Below are the code and all the weights of a small trained network. Each question names an input and a class and asks about switching units off, where a switched-off unit gives its printed mean instead of its output.

import numpy as np


def w(rows, s, z=0):
    codes = np.array(rows[::2]) - 128.0
    scale = np.full(codes.shape[1], s)
    scale[-1] = z or s
    return codes * scale


def f(y):
    return np.maximum(y, 0)


def log_softmax(a):
    a = a - a.max(-1, keepdims=True)
    return a - np.log(np.exp(a).sum(-1, keepdims=True))


def net(x, mask):
    res = np.array(x, float).reshape(1, 4) / 4 @ E
    y = f(res @ A[0][:, :-1].T + A[0][:, -1])
    res = res + np.where(mask, y, B[0][:, -1]) @ B[0][:, :-1]
    return log_softmax(res[-1] @ U[:, :-1].T + U[:, -1])


A, B = {}, {}
E = w([
[254,185,53,114,112,64,100,188],'x0',
[102,84,190,42,36,18,229,132],'x1',
[28,151,17,131,144,45,104,60],'x2',
[194,113,108,16,177,178,99,13],'x3',
],0.0096)
A[0] = w([
[164,83,165,87,106,41,156,137,87],'neuron 1',
[70,94,180,150,166,167,173,96,82],'neuron 2',
[178,130,168,122,126,163,146,166,112],'neuron 3',
[143,174,162,117,96,163,110,141,254],'neuron 4',
[51,148,57,191,100,37,106,96,133],'neuron 5',
[114,188,151,167,227,221,50,114,137],'neuron 6',
[107,156,165,172,120,106,112,125,183],'neuron 7',
[165,75,167,121,109,157,149,136,119],'neuron 8',
[151,100,114,64,111,133,101,88,119],'neuron 9',
[109,52,159,42,199,169,94,41,137],'neuron 10',
[97,123,74,127,120,104,96,83,91],'neuron 11',
[155,148,138,176,146,172,101,113,86],'neuron 12',
[207,162,132,150,115,74,106,133,103],'neuron 13',
[123,167,131,174,123,95,114,202,109],'neuron 14',
[159,95,141,174,83,185,156,188,122],'neuron 15',
[12,119,184,191,99,144,119,190,90],'neuron 16',
[178,132,133,64,145,137,107,72,82],'neuron 17',
[121,153,111,218,160,182,54,101,138],'neuron 18',
[86,128,146,225,105,86,121,181,104],'neuron 19',
[158,72,183,135,158,197,167,163,97],'neuron 20',
[222,183,81,139,125,57,127,177,87],'neuron 21',
[188,160,57,113,108,111,139,176,137],'neuron 22',
[163,119,121,46,141,162,100,60,104],'neuron 23',
[111,118,151,201,142,109,153,136,178],'neuron 24',
[31,55,163,162,139,208,169,82,128],'neuron 25',
[98,79,163,42,27,75,145,93,133],'neuron 26',
[179,120,162,103,106,204,174,208,98],'neuron 27',
[63,149,28,131,147,94,137,72,115],'neuron 28',
[100,171,90,185,162,197,67,142,89],'neuron 29',
[181,152,71,80,165,105,160,188,114],'neuron 30',
[117,104,180,103,142,64,141,117,116],'neuron 31',
[67,141,66,126,134,40,142,51,74],'neuron 32',
[119,137,160,122,124,96,158,103,192],'neuron 33',
[54,100,154,120,169,184,143,125,129],'neuron 34',
[94,116,170,46,98,63,203,130,105],'neuron 35',
],0.011,0.014)
B[0] = w([
[116,155,109,207,107,158,161,166,181],'neuron 1',
[87,95,85,176,78,159,81,45,177],'neuron 2',
[63,103,161,144,184,178,141,84,180],'neuron 3',
[147,142,104,2,189,126,197,137,245],'neuron 4',
[115,71,192,118,191,144,163,112,221],'neuron 5',
[139,168,99,157,122,138,177,191,251],'neuron 6',
[161,141,125,75,127,80,134,117,187],'neuron 7',
[87,122,152,152,183,148,149,113,175],'neuron 8',
[193,129,167,112,95,99,109,143,177],'neuron 9',
[188,105,164,84,82,45,66,150,234],'neuron 10',
[81,124,188,130,157,154,152,120,164],'neuron 11',
[124,137,143,191,106,159,138,169,164],'neuron 12',
[77,61,79,167,110,157,97,62,177],'neuron 13',
[175,126,163,127,77,51,86,123,183],'neuron 14',
[100,120,175,120,159,105,140,106,189],'neuron 15',
[162,118,154,111,67,56,66,120,208],'neuron 16',
[153,105,192,149,83,87,67,149,182],'neuron 17',
[158,146,97,171,113,141,183,202,228],'neuron 18',
[181,137,192,98,89,84,86,142,203],'neuron 19',
[79,104,163,150,179,161,107,108,184],'neuron 20',
[90,58,92,140,76,166,73,80,203],'neuron 21',
[100,91,55,112,122,107,56,67,200],'neuron 22',
[181,120,199,119,75,77,90,139,205],'neuron 23',
[184,131,136,70,118,73,114,132,197],'neuron 24',
[112,47,23,134,108,152,87,31,226],'neuron 25',
[146,167,98,166,102,172,190,186,218],'neuron 26',
[96,105,195,172,202,146,128,112,199],'neuron 27',
[88,96,186,117,193,160,159,126,204],'neuron 28',
[156,170,127,208,95,179,158,201,204],'neuron 29',
[99,84,73,118,103,135,92,79,183],'neuron 30',
[163,167,117,161,115,170,154,178,164],'neuron 31',
[96,122,180,157,176,176,128,112,186],'neuron 32',
[153,153,81,122,152,119,184,135,189],'neuron 33',
[97,103,58,118,123,134,97,83,190],'neuron 34',
[125,176,97,205,98,157,174,189,203],'neuron 35',
],0.0093,0.016)
U = w([
[138,154,86,174,97,169,168,197,110],'0',
[110,92,45,133,95,146,96,60,112],'1',
[166,118,194,116,78,67,96,142,97],'2',
[92,108,204,140,214,170,148,110,109],'3',
[162,149,44,8,192,102,192,139,247],'4',
[62,238,136,115,110,142,82,112,71],'5',
],0.018,0.016)

Each question gives the input, the list of numbers given to net, and the class t.
The units are the neurons (one row each of A and B). Each row of codes is followed by its name. A weight is (code - 128) times the scale printed after its matrix; where a second scale follows, it is the last column's (A, B and U).
mask holds one flag per neuron, in row order. A switched-off neuron (its flag False) gives its mean, the last column of its row in B, instead of its output. The means were averaged over made-up inputs and are rounded, as every weight is.
A unit's drop is (log p(t) with every unit on - log p(t) with that unit switched off) / (log p(t) with every unit on - log p(t) with every unit switched off).
The circuit of an input: a set's keep is (log p(t) with only the set's units on - log p(t) with every unit switched off) / (log p(t) with every unit on - log p(t) with every unit switched off). Starting from the 12 units with the biggest drops (on a tie, the unit counted first), units are removed one at a time, each time the one whose removal leaves the highest keep (on an exact tie, the one counted first), for as long as the keep stays at least 0.8.
units of the circuit, in order: the units of the circuit, biggest drop first
k most important neurons: the k neurons with the biggest drops, biggest first
drop when u is switched off: that unit's drop, to one decimal
input [-3,-4,1,6], class 2: units of the circuit, in order -> [neuron 10]
input [-7,5,8,-6], class 3: 2 most important neurons -> [neuron 5; neuron 32]
input [-4,-7,7,-7], class 0: 2 most important neurons -> [neuron 29; neuron 18]
input [-6,5,-3,-3], class 1: 3 most important neurons -> [neuron 25; neuron 2; neuron 6]
input [-7,7,7,-3], class 0: 4 most important neurons -> [neuron 26; neuron 35; neuron 31; neuron 22]
input [-1,8,-8,-3], class 0: 3 most important neurons -> [neuron 35; neuron 26; neuron 1]
input [2,-2,7,7], class 2: 2 most important neurons -> [neuron 10; neuron 23]
input [-1,-3,-1,4], class 2: 3 most important neurons -> [neuron 10; neuron 23; neuron 26]
input [0,0,0,3], class 4: 3 most important neurons -> [neuron 16; neuron 19; neuron 14]
input [-5,-6,7,1], class 3: 4 most important neurons -> [neuron 28; neuron 5; neuron 32; neuron 11]
input [-3,7,-4,7], class 0: 2 most important neurons -> [neuron 26; neuron 35]
input [-8,6,0,-4], class 1: drop when neuron 25 is switched off -> 1.7
input [-6,6,2,7], class 2: drop when neuron 5 is switched off -> -0.1
input [1,6,8,-4], class 3: units of the circuit, in order -> [neuron 5]
input [-6,-7,8,6], class 3: drop when neuron 28 is switched off -> 1.9
